Here is a tiny trained network, its code and every weight. The questions are about switching its units off for an input and a class, where a switched-off unit gives its printed mean instead of its output.

import numpy as np


def w(rows, s, z=0):
    codes = np.array(rows[::2]) - 128.0
    scale = np.full(codes.shape[1], s)
    scale[-1] = z or s
    return codes * scale


def f(y):
    return y / 2 * (1 + np.tanh(0.7978845608 * (y + 0.044715 * y**3)))


def log_softmax(a):
    a = a - a.max(-1, keepdims=True)
    return a - np.log(np.exp(a).sum(-1, keepdims=True))


def net(x, mask):
    res = np.array(x, float).reshape(1, 8) / 4 @ E
    y = f(res @ A[0][:, :-1].T + A[0][:, -1])
    res = res + np.where(mask, y, B[0][:, -1]) @ B[0][:, :-1]
    return log_softmax(res[-1] @ U[:, :-1].T + U[:, -1])


A, B = {}, {}
E = w([
[130,128,127],'x0',
[130,125,126],'x1',
[131,129,133],'x2',
[143,155,216],'x3',
[131,129,129],'x4',
[251,153,107],'x5',
[128,126,128],'x6',
[56,254,94],'x7',
],0.0082)
A[0] = w([
[162,151,127,31],'N1',
[117,162,125,49],'N2',
[158,108,149,135],'N3',
[158,147,134,59],'N4',
[141,154,226,134],'N5',
[123,87,94,203],'N6',
[173,161,114,28],'N7',
[160,149,137,24],'N8',
[82,184,131,61],'N9',
[117,158,123,52],'N10',
[114,162,128,46],'N11',
[142,81,154,12],'N12',
[84,95,153,26],'N13',
[132,144,167,154],'N14',
[111,117,144,4],'N15',
[140,79,152,56],'N16',
[99,120,158,115],'N17',
[92,109,146,93],'N18',
[4,98,150,90],'N19',
[131,107,142,248],'N20',
],0.021,0.0036)
B[0] = w([
[178,2,132,145],'N1',
[58,47,179,150],'N2',
[71,114,92,159],'N3',
[171,61,93,143],'N4',
[93,194,32,198],'N5',
[55,214,101,168],'N6',
[155,31,135,162],'N7',
[178,73,122,142],'N8',
[76,90,176,200],'N9',
[90,76,224,146],'N10',
[73,70,183,151],'N11',
[35,78,141,157],'N12',
[152,91,129,156],'N13',
[128,190,97,153],'N14',
[144,84,154,125],'N15',
[77,115,193,162],'N16',
[224,81,79,150],'N17',
[204,92,146,152],'N18',
[218,99,67,245],'N19',
[76,171,123,159],'N20',
],0.0071,0.012)
U = w([
[247,53,147,2],'0',
[81,86,213,35],'1',
[146,170,99,226],'2',
[160,138,135,207],'3',
[165,127,152,214],'4',
],0.011,0.0035)

Each question gives the input, the list of numbers given to net, and the class t.
The units are the neurons (one row each of A and B). Each row of codes is followed by its name. A weight is (code - 128) times the scale printed after its matrix; where a second scale follows, it is the last column's (A, B and U).
mask holds one flag per neuron, in row order. A switched-off neuron (its flag False) gives its mean, the last column of its row in B, instead of its output. The means were averaged over made-up inputs and are rounded, as every weight is.
A unit's drop is (log p(t) with every unit on - log p(t) with that unit switched off) / (log p(t) with every unit on - log p(t) with every unit switched off).
The circuit of an input: a set's keep is (log p(t) with only the set's units on - log p(t) with every unit switched off) / (log p(t) with every unit on - log p(t) with every unit switched off). Starting from the 12 units with the biggest drops (on a tie, the unit counted first), units are removed one at a time, each time the one whose removal leaves the highest keep (on an exact tie, the one counted first), for as long as the keep stays at least 0.8.
circuit, biggest first: the units of the circuit, biggest drop first
top k neurons: the k neurons with the biggest drops, biggest first
drop of u: that unit's drop, to one decimal
input [8,-8,-6,8,6,-5,-3,0], class 2: circuit, biggest first -> N5
input [7,-8,7,-8,4,-8,5,6], class 0: circuit, biggest first -> N19; N18
input [0,-1,-3,-5,-1,-6,5,6], class 0: circuit, biggest first -> N19; N5
input [5,-6,3,-5,-5,5,6,-4], class 4: circuit, biggest first -> N19; N6
input [3,0,8,3,-7,-7,-2,6], class 0: circuit, biggest first -> N19; N17
input [1,-1,2,1,3,-6,-6,-5], class 0: top 3 neurons -> N19; N17; N18
input [-3,-4,2,2,-5,-5,-4,-3], class 0: top 4 neurons -> N19; N17; N18; N13
input [2,-6,-6,8,6,-7,-5,-7], class 2: top 2 neurons -> N5; N20
input [5,1,-4,7,3,-7,-8,7], class 0: top 2 neurons -> N19; N17
input [3,3,6,-6,-4,-6,-5,2], class 0: top 3 neurons -> N19; N5; N18
input [-1,-1,-4,8,-1,0,0,-8], class 1: top 3 neurons -> N12; N16; N19
input [-6,1,6,-5,-4,-7,-8,2], class 0: drop of N16 -> 0.0
input [1,-6,0,-8,-2,6,6,8], class 1: drop of N10 -> 0.1
input [0,-7,1,6,-2,2,5,7], class 1: top neuron -> N9
input [-2,-6,7,3,-7,4,-8,8], class 1: drop of N9 -> 0.1
input [-5,-3,-6,-5,1,-7,8,-5], class 0: drop of N5 -> 0.2
